Here is a tiny trained network, its code and every weight. The questions are about switching its units off for an input and a class, where a switched-off unit gives its printed mean instead of its output.

import numpy as np


def w(rows, s, z=0):
    codes = np.array(rows[::2]) - 128.0
    scale = np.full(codes.shape[1], s)
    scale[-1] = z or s
    return codes * scale


def f(y):
    return np.maximum(y, 0)


def log_softmax(a):
    a = a - a.max(-1, keepdims=True)
    return a - np.log(np.exp(a).sum(-1, keepdims=True))


def net(x, mask):
    res = np.array(x, float).reshape(1, 8) / 4 @ E
    y = f(res @ A[0][:, :-1].T + A[0][:, -1])
    res = res + np.where(mask, y, B[0][:, -1]) @ B[0][:, :-1]
    return log_softmax(res[-1] @ U[:, :-1].T + U[:, -1])


A, B = {}, {}
E = w([
[122,139,128,105,197,128,99,164,5],'x0',
[131,59,136,103,170,91,48,124,166],'x1',
[150,134,193,121,85,178,77,169,125],'x2',
[192,92,125,59,79,111,145,92,81],'x3',
[133,119,222,145,147,82,177,112,122],'x4',
[116,175,151,88,158,176,97,47,139],'x5',
[87,49,132,128,146,220,184,128,119],'x6',
[124,127,128,133,126,127,126,125,126],'x7',
],0.011)
A[0] = w([
[134,203,139,122,130,155,170,117,122,113],'neuron 0',
[124,81,133,113,173,103,71,121,153,121],'neuron 1',
[144,114,90,124,130,106,149,81,109,111],'neuron 2',
[200,90,129,51,61,116,130,80,81,20],'neuron 3',
[137,136,124,107,170,133,123,144,100,31],'neuron 4',
[130,190,114,157,92,160,174,116,99,37],'neuron 5',
[132,115,136,143,80,132,136,88,175,37],'neuron 6',
[123,124,39,94,99,173,84,128,128,52],'neuron 7',
[117,157,64,180,153,182,83,149,152,142],'neuron 8',
[156,202,116,114,113,61,98,130,129,68],'neuron 9',
[129,134,143,120,189,141,121,146,79,37],'neuron 10',
[131,68,142,103,166,111,80,113,167,37],'neuron 11',
[147,111,155,127,80,143,96,134,104,167],'neuron 12',
[149,80,119,72,133,158,167,135,121,78],'neuron 13',
[107,132,213,188,188,111,147,127,149,92],'neuron 14',
[101,70,120,127,144,166,143,94,109,67],'neuron 15',
[87,85,134,147,154,194,169,153,142,65],'neuron 16',
[96,141,91,164,193,101,159,109,139,145],'neuron 17',
[130,145,122,156,188,121,106,162,59,40],'neuron 18',
[105,185,153,77,172,176,101,9,141,1],'neuron 19',
[94,129,68,144,172,75,168,96,150,98],'neuron 20',
[144,103,129,145,118,131,134,114,190,58],'neuron 21',
[123,188,128,142,138,93,109,152,146,58],'neuron 22',
[140,123,128,164,95,120,141,123,179,49],'neuron 23',
[166,104,196,139,148,111,162,80,110,85],'neuron 24',
[166,116,163,123,86,155,106,134,116,90],'neuron 25',
[132,130,120,151,93,135,152,97,230,57],'neuron 26',
[129,124,122,136,157,115,134,115,93,35],'neuron 27',
[141,73,89,173,95,79,157,212,118,55],'neuron 28',
[84,87,135,127,127,171,140,113,99,42],'neuron 29',
[97,160,192,151,117,175,80,200,157,98],'neuron 30',
[146,108,98,156,134,112,134,89,116,185],'neuron 31',
],0.015,0.012)
B[0] = w([
[127,108,115,159,69,157,152,151,105,218],'neuron 0',
[128,145,124,210,60,201,237,128,66,230],'neuron 1',
[144,182,163,102,153,174,135,159,165,184],'neuron 2',
[31,162,87,147,199,105,205,34,199,239],'neuron 3',
[104,145,69,95,133,132,93,138,64,158],'neuron 4',
[151,107,81,222,99,181,188,173,57,187],'neuron 5',
[135,138,71,85,162,104,73,138,46,170],'neuron 6',
[210,110,126,79,117,17,174,212,114,196],'neuron 7',
[113,153,175,79,87,32,223,84,168,250],'neuron 8',
[213,53,140,201,109,119,64,44,141,238],'neuron 9',
[91,139,58,93,100,117,77,87,79,200],'neuron 10',
[152,152,82,223,73,190,182,166,51,188],'neuron 11',
[170,178,175,70,155,172,124,143,141,233],'neuron 12',
[143,147,123,165,129,94,100,64,151,195],'neuron 13',
[149,122,131,78,112,14,215,132,155,240],'neuron 14',
[174,118,125,151,113,115,79,91,156,193],'neuron 15',
[201,115,147,192,133,89,64,37,136,230],'neuron 16',
[139,155,127,95,137,196,125,118,171,239],'neuron 17',
[53,121,67,76,133,128,84,94,68,224],'neuron 18',
[24,40,237,165,103,109,43,255,188,236],'neuron 19',
[198,176,110,88,188,208,117,163,157,221],'neuron 20',
[100,142,121,107,129,129,90,102,69,174],'neuron 21',
[151,92,109,165,139,112,116,51,161,185],'neuron 22',
[86,91,98,97,161,142,102,116,65,175],'neuron 23',
[196,118,95,79,106,74,139,198,132,202],'neuron 24',
[153,158,106,113,172,167,117,151,154,187],'neuron 25',
[76,128,69,86,136,114,81,104,36,226],'neuron 26',
[133,135,90,98,134,143,110,165,100,146],'neuron 27',
[30,88,251,160,119,134,64,211,162,238],'neuron 28',
[171,121,98,158,120,113,91,95,133,177],'neuron 29',
[154,164,92,89,205,210,140,118,178,255],'neuron 30',
[132,138,189,82,128,173,125,113,137,214],'neuron 31',
],0.0094,0.0096)
U = w([
[68,150,63,60,156,102,47,120,31,74],'0',
[58,107,193,180,146,114,67,221,191,178],'1',
[240,117,124,214,141,88,45,45,179,72],'2',
[64,194,108,142,190,85,210,83,213,177],'3',
[152,164,104,221,70,196,207,188,71,101],'4',
[213,139,141,25,112,2,192,187,150,94],'5',
[205,201,124,58,220,238,95,179,207,73],'6',
[146,162,178,87,108,132,127,117,136,249],'7',
],0.0078,0.019)

Each question gives the input, the list of numbers given to net, and the class t.
The units are the neurons (one row each of A and B). Each row of codes is followed by its name. A weight is (code - 128) times the scale printed after its matrix; where a second scale follows, it is the last column's (A, B and U).
mask holds one flag per neuron, in row order. A switched-off neuron (its flag False) gives its mean, the last column of its row in B, instead of its output. The means were averaged over made-up inputs and are rounded, as every weight is.
A unit's drop is (log p(t) with every unit on - log p(t) with that unit switched off) / (log p(t) with every unit on - log p(t) with every unit switched off).
The circuit of an input: a set's keep is (log p(t) with only the set's units on - log p(t) with every unit switched off) / (log p(t) with every unit on - log p(t) with every unit switched off). Starting from the 12 units with the biggest drops (on a tie, the unit counted first), units are removed one at a time, each time the one whose removal leaves the highest keep (on an exact tie, the one counted first), for as long as the keep stays at least 0.8.
circuit, biggest first: the units of the circuit, biggest drop first
most important unit: the unit with the biggest drop
top k neurons: the k neurons with the biggest drops, biggest first
drop of u: that unit's drop, to one decimal
input [-2,-6,-5,-2,-8,2,2,-3], class 5: most important unit => neuron 7
input [6,-7,-4,-5,0,5,-4,-1], class 4: top 2 neurons => (neuron 5; neuron 0)
input [7,-6,7,-3,-6,-2,-5,2], class 0: top 3 neurons => (neuron 18; neuron 20; neuron 10)
input [3,-8,8,-6,4,-8,7,7], class 1: top 2 neurons => (neuron 28; neuron 1)
input [-2,-3,2,-6,7,6,1,4], class 5: top 4 neurons => (neuron 14; neuron 28; neuron 24; neuron 3)
input [-8,1,1,6,-5,8,2,4], class 0: top 4 neurons => (neuron 26; neuron 6; neuron 28; neuron 21)
input [-6,-5,-3,4,6,-6,-2,5], class 0: circuit, biggest first => (neuron 26; neuron 23)
input [-3,0,5,2,-1,-2,6,-5], class 2: circuit, biggest first => (neuron 16; neuron 13)
input [-6,-1,-1,1,-8,0,7,-7], class 5: top 3 neurons => (neuron 7; neuron 8; neuron 9)
input [-6,2,-8,5,-1,-1,4,-2], class 6: top 2 neurons => (neuron 20; neuron 2)
input [2,6,1,2,6,4,-3,2], class 4: circuit, biggest first => (neuron 1; neuron 11)
input [8,6,7,-3,-5,-7,-3,-6], class 0: top 3 neurons => (neuron 18; neuron 10; neuron 19)
input [-4,-6,-4,-1,2,3,-1,-3], class 4: top 2 neurons => (neuron 5; neuron 0)
input [2,4,5,-7,-5,5,-6,1], class 3: circuit, biggest first => (neuron 8)
input [-7,7,5,0,6,2,4,3], class 0: circuit, biggest first => (neuron 26; neuron 6)
input [0,-1,-6,-4,-4,-6,4,-3], class 1: top 2 neurons => (neuron 28; neuron 30)
input [2,0,7,-8,1,1,-5,3], class 3: top 2 neurons => (neuron 8; neuron 14)
input [6,-1,8,4,1,-2,-8,5], class 2: top 2 neurons => (neuron 9; neuron 20)
input [0,-4,6,-3,3,1,5,-6], class 6: top 2 neurons => (neuron 30; neuron 9)
input [-5,-8,8,-7,-2,8,-7,6], class 1: top 2 neurons => (neuron 19; neuron 1)
input [4,4,-1,-1,0,7,2,-2], class 1: circuit, biggest first => (neuron 19)
input [-1,6,0,1,-6,6,7,-6], class 2: drop of neuron 29 => 0.3
input [0,7,3,-1,-5,-4,6,0], class 4: drop of neuron 9 => 0.2
input [3,-2,6,6,-4,2,-2,6], class 3: drop of neuron 30 => 0.2
input [-3,3,-6,-4,8,2,-2,-7], class 5: drop of neuron 14 => 1.2
